Below is a small trained network, with its code and all its weights. Each question gives an input and a class and asks what happens when units are switched off, that is, made to give their printed mean instead of their output.

import numpy as np


def w(rows, s, z=0):
    codes = np.array(rows[::2]) - 128.0
    scale = np.full(codes.shape[1], s)
    scale[-1] = z or s
    return codes * scale


def f(y):
    return np.maximum(y, 0)


def log_softmax(a):
    a = a - a.max(-1, keepdims=True)
    return a - np.log(np.exp(a).sum(-1, keepdims=True))


def net(x, mask):
    res = np.array(x, float).reshape(1, 5) / 4 @ E
    y = f(res @ A[0][:, :-1].T + A[0][:, -1])
    res = res + np.where(mask, y, B[0][:, -1]) @ B[0][:, :-1]
    return log_softmax(res[-1] @ U[:, :-1].T + U[:, -1])


A, B = {}, {}
E = w([
[201,94,69,15,87,51],'x0',
[129,133,125,129,124,128],'x1',
[125,65,23,113,204,201],'x2',
[29,120,136,52,35,213],'x3',
[147,254,129,60,191,165],'x4',
],0.0052)
A[0] = w([
[73,125,126,105,84,157,3],'neuron 1',
[87,143,175,215,153,177,38],'neuron 2',
[108,46,139,209,60,103,42],'neuron 3',
[88,149,142,150,136,157,221],'neuron 4',
[178,140,135,197,197,89,67],'neuron 5',
[147,108,117,56,96,85,51],'neuron 6',
[82,136,138,109,76,198,69],'neuron 7',
[135,249,136,99,162,151,50],'neuron 8',
[150,127,113,160,157,90,5],'neuron 9',
[129,190,208,153,58,95,75],'neuron 10',
[125,83,69,130,184,210,69],'neuron 11',
],0.015,0.0043)
B[0] = w([
[124,216,176,58,88,136,181],'neuron 1',
[238,113,135,30,155,34,254],'neuron 2',
[98,100,151,73,235,243,238],'neuron 3',
[207,56,65,181,73,124,241],'neuron 4',
[95,177,122,81,3,168,252],'neuron 5',
[219,119,152,77,151,57,200],'neuron 6',
[113,192,143,78,36,144,225],'neuron 7',
[88,38,147,61,203,228,246],'neuron 8',
[79,187,174,40,89,105,166],'neuron 9',
[17,147,94,211,164,39,242],'neuron 10',
[11,126,140,166,171,25,229],'neuron 11',
],0.018,0.0064)
U = w([
[109,199,165,93,24,147,95],'0',
[112,84,157,111,191,205,92],'1',
[54,143,122,190,147,28,83],'2',
[255,98,131,104,116,45,114],'3',
[129,118,117,145,94,127,247],'4',
[170,130,102,209,97,160,139],'5',
],0.007,0.012)

Each question gives the input, the list of numbers given to net, and the class t.
The units are the neurons (one row each of A and B). Each row of codes is followed by its name. A weight is (code - 128) times the scale printed after its matrix; where a second scale follows, it is the last column's (A, B and U).
mask holds one flag per neuron, in row order. A switched-off neuron (its flag False) gives its mean, the last column of its row in B, instead of its output. The means were averaged over made-up inputs and are rounded, as every weight is.
A unit's drop is (log p(t) with every unit on - log p(t) with that unit switched off) / (log p(t) with every unit on - log p(t) with every unit switched off).
most important unit: the unit with the biggest drop
top k neurons: the k neurons with the biggest drops, biggest first
drop when u is switched off: that unit's drop, to one decimal
input [-4,-4,-7,-3,1], class 2: most important unit => neuron 10
input [-1,5,7,5,6], class 2: top 3 neurons => neuron 11; neuron 3; neuron 5
input [8,3,4,7,-6], class 3: top 4 neurons => neuron 6; neuron 5; neuron 8; neuron 10
input [1,7,-8,-6,0], class 2: top 2 neurons => neuron 10; neuron 7
input [7,-3,-1,0,-7], class 1: top 3 neurons => neuron 3; neuron 2; neuron 4
input [7,-4,-5,4,4], class 3: top 2 neurons => neuron 6; neuron 11
input [-3,1,2,6,-4], class 0: top 3 neurons => neuron 7; neuron 1; neuron 8
input [5,-2,-6,0,6], class 1: top 2 neurons => neuron 8; neuron 11
input [-7,-3,-6,3,-6], class 3: top 4 neurons => neuron 2; neuron 8; neuron 4; neuron 11
input [-6,2,-1,-6,3], class 0: top 2 neurons => neuron 5; neuron 6
input [5,-1,-1,1,-5], class 1: top 2 neurons => neuron 3; neuron 2
input [7,5,-8,-8,8], class 0: top 4 neurons => neuron 5; neuron 3; neuron 9; neuron 11
input [1,-2,7,-8,8], class 0: top 3 neurons => neuron 5; neuron 3; neuron 9
input [-2,0,-6,-1,0], class 2: most important unit => neuron 10
input [5,2,-8,-1,-7], class 2: top 2 neurons => neuron 10; neuron 8
input [8,4,5,5,0], class 3: top 2 neurons => neuron 6; neuron 10
input [-2,-2,8,-6,7], class 2: drop when neuron 7 is switched off => 0.2
input [-7,4,-1,-1,2], class 3: drop when neuron 8 is switched off => 0.0
input [-2,8,3,-8,3], class 0: drop when neuron 5 is switched off => 0.6
input [2,-2,-5,1,7], class 1: drop when neuron 8 is switched off => 1.4
input [1,0,-2,-2,5], class 1: most important unit => neuron 8
